In the rows, zero is written as 128.
Facts:
{bebu, dagror, dami, dovum, dredim, dredrer, dufi, fikur, fisis, flelel, flosum, gekla, geris, goflokol, gotrun, gripane, kepa, kiplimu, kluvaris, lodru, luno, mifas, nizu, pagim, pemun, pipa, pitur, plefi, rafostin, remam, ridri, sagragros, saper, sobrebrol, staklo, stozal, subrutris, sulo, tadu, tazuson, tifel, togratuk, trubok, vasi, vastisar, visen, vuza, zastefes, zili, zuran} θ a
{benemar, bizom, boplen, brovamil, brozagin, drabotra, drofan, flede, floski, gagri, gesis, klefe, lepom, lutem, morur, piplun, plaski, plobe, raguvam, rugratrur, skarum, skotrolel, skuvarur, stuskem, tisik, treflastal, trikol, vusekil} θ b
{bigabras, kipam, skomo, skurorur, tribrur, vavur, zistun} θ e
{bitra, deseme, gedok, gutro, kirogra, klozu, koske, kuran, plami, tuvegru, tuvi, zoklan} θ d
{branum, bruluner, fedem, ledraplu, niflo, zogro} θ f
{briba, fasku, fuvuzis, kasten, kekal, kiskem, papir, plarom, plaskudril, plazus, rozuse, tadel, triklevom, vastum, vigrek, voplifa, zoze} θ c
brozagin μ: skurorur, tazuson
deseme μ: dagror, tazuson, drabotra, bizom, briba, gotrun
dredim μ: sulo, saper, lepom, tazuson, visen, fisis
drofan μ: papir, klefe, staklo, gripane, ledraplu
fedem μ: dovum, bigabras, zoklan, skomo, trubok, drabotra, trikol
flelel μ: gesis, lodru, zili, trubok, plarom
flosum μ: plami, skurorur, tazuson, sobrebrol, raguvam, rugratrur, togratuk, pitur
fuvuzis μ: vigrek, skurorur, zoklan, trubok, raguvam, sagragros
gekla μ: gagri, fikur, trubok, sagragros
goflokol μ: stozal, lodru, tuvegru, nizu, zistun, gotrun
kekal μ: zoze, sulo, voplifa, raguvam, branum, kepa, rafostin
kiplimu μ: dufi
kuran μ: remam, bebu, kirogra, fikur
luno μ: geris, zoklan, brovamil, flede, pemun, dufi, vuza
lutem μ: vastum, skomo, tazuson, klozu, boplen, rugratrur, pitur, gotrun
mifas μ: zili, trubok, vastisar, treflastal
morur μ: brovamil, voplifa, skarum, niflo, pemun
pipa μ: plazus, zuran, tuvegru, trikol, gotrun
piplun μ: dagror, gagri, staklo
plobe μ: plami, papir, tuvegru, skarum, bizom, gedok, nizu, kluvaris
rozuse μ: gutro, vasi, plaskudril, plefi, subrutris
skotrolel μ: bitra, gesis, dovum, ridri, zili, gutro, zastefes
skuvarur μ: pagim, kipam, floski, rafostin
stuskem μ: tribrur, zistun
tadel μ: bizom, branum, koske
tadu μ: saper, zili, benemar
tisik μ: zoze, dami
triklevom μ: kasten, ridri, dredrer, vasi, sagragros
vusekil μ: fasku, zistun, rafostin
zogro μ: zoze, gagri, briba, nizu, kluvaris

Known rows:
dagror: [173 133 129 113 110  92 115 159 146 157 126 120 162 118 149 128 145 118
 179 134 134 112 139  88 138 144 136 117  77 112 131]
pipa: [120 156 136 177 133  89 107 127 143 168  93 131 128 110 164  99 156 108
 138 109 102  97 142 118 146 108 115 145 149  84 185]
plefi: [157 133 115 162 111 116 165 199 154 126 122 138 135  77 164 147 101 123
 167 126 100 125  79 116 106 112 157 114 119 106 137]
tadu: [145 177 147 185 123 105 126 164 127 149 106 146 141 104 164 121 130 131
 142 111  68 114  99 140 139  90 142 120 163  96 156]
mifas: [132 168 137 184 128 109 142 164 136 150  80 148 127  93 172 121 127 136
 149 115  65 109  98 137 127  96 131 130 170  82 163]
zuran: [136 146 119 140 118  94 128 154 150 155 149 115 159  92 150 116 145 113
 162 119 151 114 138  85 144 115 135 123  94 105 162]
sagragros: [176 136 112 134 107 118 143 185 157 142 134 124 164  97 161 165 112 150
 183 147 123 116  91 102 119 126 160 116 106 109 126]
stozal: [141 149 127 144 125  95 132 160 152 151 145 130 148  90 138 112 138  89
 151 111 142 113 143  93 148 123 140 112  80 110 164]
lepom: [135 168 177 126 129 123  86 158  84 104 131 112 137 142 103 196 144 124
 100 145 123 152  90 114 136 112 152 127 127 115  88]
piplun: [122 135 156 139 132 101  77 120  90 122  31 128  88 133 119 168 170 114
 129 146 107 133 133 123 112 169 124 185 137  79 104]
gagri: [139 118 136 103 120 113  94 157  98 100  91 106 119 125 108 203 152 113
 140 158 160 146 108  83 111 172 137 165  85 104  81]
plaskudril: [125 126 117 197 128 157 146 134 162 148 106 111 134  85  88 168  85 153
 135 147 112 145  59  96 106 132 165 132 125 106 104]
plarom: [108 142 117 196 130 155 129 121 151 155 115  97 145  90  86 147 104 155
 128 134 127 145  77  82 123 123 146 131 123  97 120]
gedok: [159 142 118 144  86 123 184  87 172 227 138 107 147 128 119 103 145 124
 184 139 120 123 137  59 158 156 130 157  64 169 150]
tuvi: [158 147 124 165  84 135 209 106 173 214 119 127 131 116 127 123 127 125
 182 139  76 131 102  91 136 140 146 154 101 170 141]
bigabras: [ 93 118 140 116 114 189 114 114 111 140 117  86 109 127  75 187 108 180
  86 151 125 150  94  48 132 121 129 177 142  86 130]
zistun: [107 109 153 126 135 181 118 116 111 133 164  98  89 110  41 157 108  96
  57 147 130 171 129  42 133 137 141 148  95 121 124]
ledraplu: [166 125 137  83  88 121 168 138 127 147 104 145 117 132 146 149 133 109
 180 131 118  92 141  81 111 183 136 167  57 137 161]

Rows:
No name comes twice in this set of rows, the named rows included.
[ 97 118 147 114 116 191  94 109 105 145 136  83 126 134  69 191 105 183
  78 159 134 154 106  33 133 115 123 163 135  85 121]  skomo
[156 143 109 150 107 124 154 202 148 139 153 129 169  69 152 146  97 138
 167 121 146 122  81  95 122  94 153 102 101 111 134]  zili
[ 84 166 139 183 152 126 124 153  88  97  39 135  85  92 129 183 137 129
 106 115  92 141  62 145 104  96 133 175 197  56 120]  skotrolel
[110 178 182 143 132 113  69 129  76 118  86 112 121 151 124 180 164 145
 103 134 109 133 110 123 140 107 119 158 163  85 109]  brozagin
[163 162 127 136  80 134 174  86 159 230 152 103 173 132 116 114 140 139
 188 138 126 127 128  64 165 141 133 139  68 173 146]  plami
[112 151 141 136 131 129 118 169  91 103 100 113 119 103 113 207 131 130
 117 133 150 148  75 105 107 112 145 153 137  83  92]  treflastal
[100 153 180 166 151 105  99 118  92  97 109 136  68 119 108 161 167  58
  71 127  90 155 123 144 125 124 147 154 147 107 119]  vusekil
[147 145 152 115  92 132 185 146 132 138 128 146 102 122 148 152 116 110
 149 119  86  96 115 115 113 135 153 156  98 137 174]  bruluner
[123 119 150 101 129 107 110 141 132 105 126  75 105 139 130 205 170  95
 116 155 167 155 128 106 117 149 162 168 102 110 113]  skarum
[131 142 139 172 107 153 114 109 155 159 125  80 153 138 101 164 113 175
 132 156 113 136  83  85 132 129 168 129 129 104 119]  vigrek
[143 102 131 156 120 129  92  94 159 165 108  80 138 134  80 139 143 128
 138 161 142 135 138  60 131 184 149 142  68 123 113]  papir

The same objects again, as new rows of numbers:
Known rows:
klozu: [124 124 124 110 136 122 124 153 124 131 126 128 126 128 124 101 132 129
 119 132 126 120 124 131 115 121 125 144 127 115 121 128]
vuza: [127 114 128 112 129 115 127 118 120 129 136 127 124 128 124  98 137 130
 122 133 130 127 126 124 128 117 122 130 129 114 128 126]
ridri: [129 118 131 111 134 115 127 118 123 126 137 129 125 127 127  96 132 131
 132 128 133 129 126 119 121 115 121 143 124 117 129 130]
skomo: [120 125 138 114 139 133 123 117 124 125 117 126 123 126 126 106 124 139
 124 120 110 121 127 111 123 117 137 108 142 117 121 125]
tazuson: [121 114 123 141 106 128 124 159 123 116 159 147 117 125 123 102 129 134
 122 139 129 131 123 138 171 115 121 146 127 115 128 131]
goflokol: [152 117 147 185 126 122 176 116 157 139 190 142 125 127 146 123 122 122
 187 120 188 133 127 144 189 117 121 171 125 175 125 125]
vastisar: [119 116 139 112 138 149 119 115 123 133 121 127 123 126 125 100 125 141
 128 120 108 127 129 107 118 113 136 120 133 119 135 127]
floski: [120 142 132 117 137 143 120 120 122 139 117 123 125 127 125 139 135 131
 125 121 110 120 127 109 130 126 148 109 131 132 120 129]
voplifa: [129 120 123 123 138 114 137 120 121 135 123 127 125 127 124 106 126 123
 122 124 137 122 129 140 114 118 121 126 125 115 122 123]
dovum: [121 113 124 113 133 115 118 125 123 119 121 128 130 126 127  99 122 131
 138 130 113 144 128 132 111 115 122 116 126 119 145 143]
bebu: [121 111 123 112 128 115 119 124 121 124 119 131 126 127 127  97 123 130
 126 136 114 144 127 139 116 116 121 109 126 120 145 136]
morur: [120 168 128 159 108 149 126 113 133 128 117 122 123 133 137 192 129 122
 119 122 111 122 128 111 137 163 151 106 137 190 121 121]
flelel: [154 133 137 117 108 149 124 116 169 117 120 130 168 128 143 115 120 122
 236 122 145 157 140 115 113 116 122 172 124 142 144 127]
tadel: [146 141 123 182 109 120 154 116 133 123 132 128 123 127 127 177 122 121
 125 120 170 133 130 146 136 133 122 138 125 122 122 120]
plazus: [121 129 130 116 148 145 124 116 123 144 118 124 124 125 124 101 121 136
 121 120 110 121 139 109 112 116 130 114 128 118 125 124]
togratuk: [120 116 136 111 127 148 127 116 123 130 119 127 120 126 125 102 130 144
 126 121 109 125 126 111 132 115 134 113 140 118 134 126]
plarom: [124 125 124 113 144 123 123 120 123 130 120 126 124 126 125 105 122 125
 126 122 133 121 132 127 112 118 122 138 124 112 121 127]
rozuse: [147 149 124 150 109 136 131 117 142 119 123 128 125 127 124 166 121 121
 127 120 163 134 137 127 113 125 122 145 125 119 123 122]

Rows:
No name comes twice in this set of rows, the named rows included.
[146 143 123 176 108 113 152 116 123 126 125 131 122 127 128 169 121 121
 121 123 173 135 133 147 130 146 122 128 125 134 120 119]  kekal
[153 118 127 131 110 135 117 117 161 117 119 136 162 128 151 137 119 123
 220 122 138 173 128 114 110 116 125 153 124 129 147 127]  mifas
[146 157 123 147 107 136 128 116 139 117 119 129 125 127 126 168 121 122
 125 122 155 141 137 117 109 136 121 140 125 117 123 122]  triklevom
[153 134 137 141 108 149 126 117 166 117 144 132 126 127 141 124 120 121
 202 121 161 149 126 112 126 115 123 175 125 124 132 125]  tadu

The same objects again, as new rows of numbers:
Known rows:
flelel: [117 119 126 125 121 127 137 128 124 126 124 105 132 148 123 129 126 131
 241 127 126 125 126 113 139 129 109]
zili: [166 116 127 125 115 127 124 122 121 119 131 135 126 123 123 128 127 162
 125 124 114 137 127 115 124 128 135]
mifas: [121 115 127 125 119 127 139 125 124 127 124 107 130 149 122 129 124 129
 222 126 124 129 126 115 134 131 106]
lutem: [111 118 125 138 158 130 126 123 127 147 121 107 141 130 128 126 137 112
 202 127 137 117 128 143 125 123 134]
drofan: [115 158 131 135 128 128 127 122 122 142 132 112 136 135 122 126 130 118
 128 158 158 116 126 158 124 128 120]
klefe: [122 160 130 125 124 126 121 122 122 121 140 159 128 124 120 126 126 116
 111 149 147 117 128 148 124 127 148]
kirogra: [174 132 128 136 116 137 126 131 160 118 122 137 126 122 122 128 135 119
 112 123 168 135 130 148 125 151 106]
visen: [122 115 128 125 118 126 122 123 121 128 133 109 128 121 120 134 124 150
 111 125 113 126 130 118 125 129 139]
zistun: [114 124 142 123 155 126 123 138 126 121 122 164 126 122 151 127 125 137
 111 123 115 120 127 145 132 128 142]
goflokol: [116 116 125 125 138 129 137 142 125 129 124 110 138 127 124 127 125 121
 211 128 137 118 127 112 155 129 124]
stuskem: [114 131 133 123 150 129 128 122 121 124 122 111 128 118 151 127 126 116
 169 128 169 118 128 124 129 125 132]
raguvam: [139 123 127 125 137 125 122 124 124 123 122 143 126 116 131 126 128 112
 107 123 131 121 126 138 126 124 156]
flosum: [115 118 126 141 123 127 125 124 125 160 132 110 141 144 120 127 133 122
 169 124 117 122 127 126 133 126 115]
tadel: [117 147 129 132 136 132 133 140 122 144 121 109 131 120 128 126 138 113
 112 132 133 129 126 123 126 125 114]
dredrer: [146 126 126 125 119 127 123 123 126 119 142 122 126 138 118 128 127 150
 116 128 116 135 126 118 124 129 110]
gutro: [168 114 126 122 119 131 125 122 153 118 125 112 125 119 128 126 124 114
 135 130 121 145 128 124 126 132 109]
plazus: [112 130 126 127 150 136 147 146 123 118 120 130 128 122 125 126 134 126
 113 127 121 142 126 117 124 125 145]
niflo: [134 118 133 130 139 126 128 127 140 155 123 164 126 119 122 127 126 110
 114 126 113 119 127 119 130 126 107]

Rows:
No name comes twice in this set of rows, the named rows included.
[112 152 126 135 136 127 129 123 122 132 129 117 135 130 118 125 131 113
 136 146 161 116 126 152 123 131 122]  piplun
[115 116 127 141 118 126 123 124 122 155 126 107 135 127 120 134 125 131
 157 125 119 121 128 119 128 126 109]  dredim
[165 116 126 127 116 135 125 127 145 117 123 111 124 120 134 127 123 118
 146 129 127 146 128 128 125 131 105]  bitra
[113 114 129 152 161 126 138 132 128 151 123 113 130 118 124 126 132 112
 150 146 125 115 128 117 133 128 108]  zogro
[112 131 128 132 145 132 127 125 126 148 125 108 138 133 125 127 130 115
 147 143 155 116 128 155 132 126 133]  plobe
[129 115 125 144 155 131 146 123 124 148 123 112 127 127 124 126 130 120
 221 128 112 125 127 115 130 125 106]  fedem

Now the same objects, written a new way:
Known rows:
tazuson: [143 108 150 122 176 105 106 148 141 162  93 155 147 147 100 153 143 125
  86  99  96 154 159 127 129 158 140 157 127 146 118 147 164  98 138 139
 120 133 173 135 119 144 147  96 110 136 149 110  91 149 122 134]
branum: [134 142 122 134 112 148 124 119 135 114 140 133 140 118 129 114 158 131
 102 118 127  96 108 150 117 125 128 137 142 116  81 129 143 131 143 117
 131 116 125 110 100 142 117 123 127 131 139 106 100 117 124 145]
zuran: [110 130 144 137 144 113 111 135 117 116 129 133 137 113 117 115 124 120
 113 115 130 131 124 128 116 125 136 130 134 146 158 137 120 123 129 125
 133  98 157 126 120 133 140 116 134 118 133 111 129 134 128 118]
bebu: [132 126 141 144 143 120 116 134 119 120 135 128 131 116 113 121 121 123
 122 118 133 128 119 120 118 128 134 119 135 137 140 134 118 127 129 133
 136 105 151 122 128 135 134 113 145 119 145  96 125 137 130 122]
remam: [130 126 141 142 146 122 115 135 119 119 132 128 130 119 112 120 124 123
 125 117 133 123 117 123 120 126 139 122 136 132 135 134 116 128 131 134
 136 104 150 123 129 136 132 113 146 122 143  99 126 139 131 123]
pipa: [ 90 109 127  66 101 120  91 124 149 128 109 144 160 145 118 116  99 106
 134 141  89 198 156 119 140 144 108 153 114 160 215  88 142 158 129  86
 128 121 125 178 128 103 117 155 103  72 108 173 189 115 147 120]
fuvuzis: [208  74  94 122 121 117 144 124 156 180 126 133 163 154 156 177 120 144
 175 167  97 155 166  97 114 116 111 101  78  86 108  96 147 156 129 125
  85 197  66 163 226 117 177 123 180 114 118 154 159 113 136 103]
tuvegru: [ 70 146 133 115 129 105 100 123 137 106 152 116 140 123 134 124 105 132
 109 117 155 103 134 146 128 105 108 137 112 146 175 121 134 127 117  98
 124 114 140 112 104 145 128 134 101 141 131 155 105 119 121 118]
flede: [133 145 122 119 119 131 136 128 127 122 135 115 104 111 135 111 124 128
 129 105 145 101 122 127 131 121 154 140 127 140 110 142 114 105 114 125
 130 142 152  90 117 131 147 134 136 140 102 144 128 134 123 125]
ridri: [126 126 140 147 145 119 129 135 116 124 129 136 127 118 113 117 128 125
 123 129 127 128 119 132 122 117 134 117 150 136 140 146 123 119 129 144
 137 103 140 133 128 134 128 112 144 133 138  91 134 146 128 118]
visen: [127 131 152 142 151 125 121 141 118 130 122 140 126 122 111 129 136 122
 113 119 126 127 125 131 130 132 136 128 146 138 132 143 130 117 136 142
 139 111 153 125 117 134 126 112 131 132 143  99 120 145 126 125]
fasku: [130 148 158 169 141 129 139 159 106 117 119 127 151 101 177 139 134 140
 133 128 154 107 125 125 122 124 118 107 111 129 115 129 120 139 123 113
 128 102 121 115 126 136 136 112 131 121 112 146  97 117 124 141]
skurorur: [140 113  95 152 149 122 122 117 127 148 118 143 144 112 138 157 128 148
 107 113 113 131 135 105 122 143 102 144 104 101  90 157 146 107 142 146
 117 161 178 123 145 149 180 102 127 152 144 138  78 146 133 124]
plarom: [123 141 146 169 146 124 159 136 111 136 123 124 154 118 152 112 143 139
 116 138 144 106 131 133 114 109 121 110 119 133 120 150 123 124 114 125
 119 107 115 123 120 132 153 117 123 142 116 142 113 117 115 118]
rugratrur: [134 133 118 121 139 118 140 120 130 142 123 118 101 116 137 131 133 130
 115  99 136 116 144 123 132 141 154 152 122 144 111 139 132  96 121 129
 114 144 152 108 110 140 146 120 126 135 117 154  97 136 124 126]
nizu: [102 133 146 127 141 126 107 128 113 119 135 119 134 130 104 106 119 119
 113 112 134 131 126 121 111 143 131 120 128 141 157 124 109 133 124 122
 135  82 151 130 101 127 120 133 122 105 148 109 122 127 121 125]
saper: [119 135 149 152 153 125 138 140 117 128 110 147 123 128 111 119 147 120
 107 129 116 137 120 142 137 128 134 131 166 143 133 153 138 107 133 152
 146 108 137 137 116 129 116 108 114 144 138  95 132 147 123 127]
dagror: [122 120 138 132 153 121 110 124 120 130 136 120 137 139  92 113 125 119
 108 111 123 128 130 117 106 140 140 119 128 129 141 131 114 129 124 133
 130  95 153 130 110 128 135 132 133 122 157  99 115 128 115 121]

Rows:
No name comes twice in this set of rows, the named rows included.
[147  93 104  49 123 123 120 125 167 182  89 144 122 160 134 163 130 119
 121 119  81 186 191 120 159 169 130 187 101 148 125 106 172 115 134 104
 102 194 119 154 129 118 128 140  85 110 101 203 136 121 132 137]  lutem
[134 109 116 165 151 107 139  95 121 143 159 122 130 110 122 113 117 135
 143 131 123 136 129 114 102 102 142  99 134 129 156 138 133 116 120 146
 110 115 125 156 172 142 156 100 181 119 155 106 152 147 133  72]  trubok
[ 87 148 117 163 108 133 109 136  93  85 143 134 130  56 199 152 107 137
 138 117 152 143 118 115 141 134  78 133 111 123 140 121 124 144 151 113
 138 111 164 130 120 152 116 110 128  93 120 179  88 135 167 141]  zistun
[151 120 120 121 101 146 160 148 136 143  99 133 155 158 147 140 138 137
 161 179 113 148 131 132 143 125 106 114 122 108 120 107 134 159 125 126
 125 154  61 156 157  93 113 148 110 127  98 152 165  96 127 144]  rozuse
[175  69  76 118 118 127 124  70 143 159 170  99 126 160 106 140 101 133
 186 160  96 170 146  88  95 127 126  76 101  84 155  79 117 178 134 146
  91 146  62 192 205 110 130 145 197  82 178 112 180 126 137  90]  gekla
[122 134 143 144 146 127 139 137 121 139 120 115 159 142 131 112 139 138
 112 124 144 107 137 119 106 136 127 107 106 124 120 133 109 133 107 121
 119 102 121 118  99 127 151 137 109 129 126 135  98 102  99 134]  briba
[153 112 124 154 152 112 113 118 121 131 153 124 126 117 115 129 110 130
 137 120 131 125 124 110 102 119 139 101 118 115 136 126 115 131 133 140
 120 113 144 132 159 141 154 107 185 110 160  93 126 148 134 103]  sagragros
[ 89 127 147 118 147 114  99 138 122 127 122 138 153 120 120 112 115 112
 102 105 119 153 145 125 119 139 129 148 122 164 175 128 130 123 127 105
 128  95 171 136 105 135 139 118 111 103 134 135 121 133 128 116]  gotrun
[100 135 146 145 149 111 124 128 109 117 137 133 135 109 124 109 122 124
 121 120 131 138 122 127 124 119 136 124 145 152 160 135 127 122 121 128
 133  92 145 143 120 136 124 112 136 115 140 117 138 137 137 107]  lodru
[189  72 125  81 147 115  96 152 172 180  78 170 149 177 110 200 135 119
 122 127  65 202 186 115 152 170 123 166 114 118 111 113 186 127 154 135
 109 191 131 164 170 112 128 112 120 116 145 130 130 142 139 151]  flosum
[135 149 129 134 124 136 141 123 119 121 136 113  91 105 152 131 133 131
 134 107 151 104 128 127 135 133 150 136 134 138 104 135 118 107 130 132
 127 134 134 102 110 139 123 125 133 128 118 148 106 136 131 137]  floski

The same objects again, as new rows of numbers:
Known rows:
pemun: [100 137 112 136 123 115 127 127 118 155 156 165 133 114  80 167 116  89
 130 140 151 141 135 155 165 119 217  98]
remam: [114 114 150 135 110  90  98 166 164 137 109 130 102 148  88  67 136  92
 113  90 133 156 161 137 194 112 169 154]
skomo: [134 153 141 101  88 104 125 169 140 164 163 152 133 109 150 134 129 123
  94 150 163 161 155 122 158 126 163 109]
zuran: [121 114 157 107 124 107 145 145 145 171 146 146 137 108 154 135 121 129
  96 136 163 164 142 146 121 122 187 140]
pipa: [133 103 154 128 119 109 163 121 151 146 109 154 141  65 180 105  80 146
  53 131 128 113 109 140 148 145 193 168]
tuvegru: [106 115 170  91 108 128 149 162 140 174 169 137 152 131 148 138 139 105
  92 134 184 154 133 137 108 128 180 133]
plazus: [123 129 157 102 113 108 153 153 134 174 136 127 150 116 162 127 116 114
  82 136 153 165 130 141 125 130 177 120]
kiplimu: [106 120 113 155 137 106 137 114 129 133 116 171 119  98  98 138  88  97
 105 144 126 107 121 143 189 144 211 112]
subrutris: [127 108 112 101 128  90 158 112 135 161 134 165  75 173 118  85 134  98
 137 178 137 145 143 141 142 145 129 114]
rafostin: [136 128 182 111 139 155  87 113 126 166 131 165 135 140 111 134 136  93
 124 111 171 141 121 113 119  83 149 111]
kekal: [128 144 139 155 130 136 104 102 126 131  89 173 141 116 140 116  81 124
  31 131  97  57  73 122 158 130 163 128]
niflo: [115 128 121 135 109 136 120 149 115 152 138 156 122 121  79 163 121  84
 101 145 163 107 115 150 144 125 215  83]
vastum: [125 164 150 125  95 111 120 163 148 164 143 151 141 129 161 137 125 149
  72 145 140 154 134 135 143 122 162 106]
klozu: [122 165 166 124  99 122 129 172 161 152 160 165 139 130 150 131 127 145
  84 146 161 144 140 115 144 127 162 123]
tribrur: [140 106 177  82 123 137 115 122 116 167 126 142 126 118 139 120 117  80
  96 117 170 138 121 108 127 124 148 128]
dredim: [141 155 136 166 112 124 110 106 153 124 105 204 117 112 158 108  96 173
  53 152 102  74 100 112 158 123 142 153]
sagragros: [122 128 128 119 107  87 124 152 149 158 139 155 101 150 106  94 144 116
 134 140 144 169 167 138 165 131 151 119]
drabotra: [119 142 146 108  88 102 151 168 153 170 151 153 140 115 123 120 132 128
  86 154 168 167 143 134 138 120 171 112]

Rows:
No name comes twice in this set of rows, the named rows included.
[115 129 154 114 112 135 119 147 142 150 154 165 141 154 112 129 139 104
  84 139 154 114 113 123 123 118 169 127]  koske
[ 96 111 149 110 104 129 147 159 140 154 155 154 156 139 122 134 142 104
  71 134 158 125 120 142 113 131 190 148]  gedok
[114 126 133 121 124 115 124 135 128 151 108 146 126 148 112 102 112  92
  83 136 125 118 108 135 160 135 155 116]  kiskem
[121 122 145 129 106 130 127 123 144 138 104 172 143 117 100  96 101 108
  45 128 127  89  87 124 142 117 158 146]  tisik
[123 119 128  98 124  94 166 135 140 169 146 156  77 179 125  85 130 102
 133 187 158 141 150 123 146 165 130 103]  gutro
[116 123 143 122 127 122 129 139 147 141 122 158 114 151 103  97 118  95
  95 136 142 103 120 116 157 152 161 134]  tuvi
[138 175 145 121  95 122 108 136 150 157 139 188 135 145 109 120 132 141
  83 158 149 130 118 118 142  98 126 105]  lepom
[113 127 144 137 102 121 151 149 164 134 119 167 148  98 167 110  92 149
  24 142 120  84 102 119 150 156 180 175]  deseme
[134 124 180 114 147 147  86 101 125 157 114 162 120 142 105 121 122  87
 120 110 160 114 113 118 135  93 146 125]  pagim
[137 162 144 132 114 136  86 130 139 145 143 187 125 155 115 143 146 126
 108 139 152 131 124 133 129  89 144 111]  sulo
[119 106 133 126 131 112 118 125 138 147 121 162 110 139 112  97 118 104
 106 135 129 120 124 131 148 123 159 137]  tifel

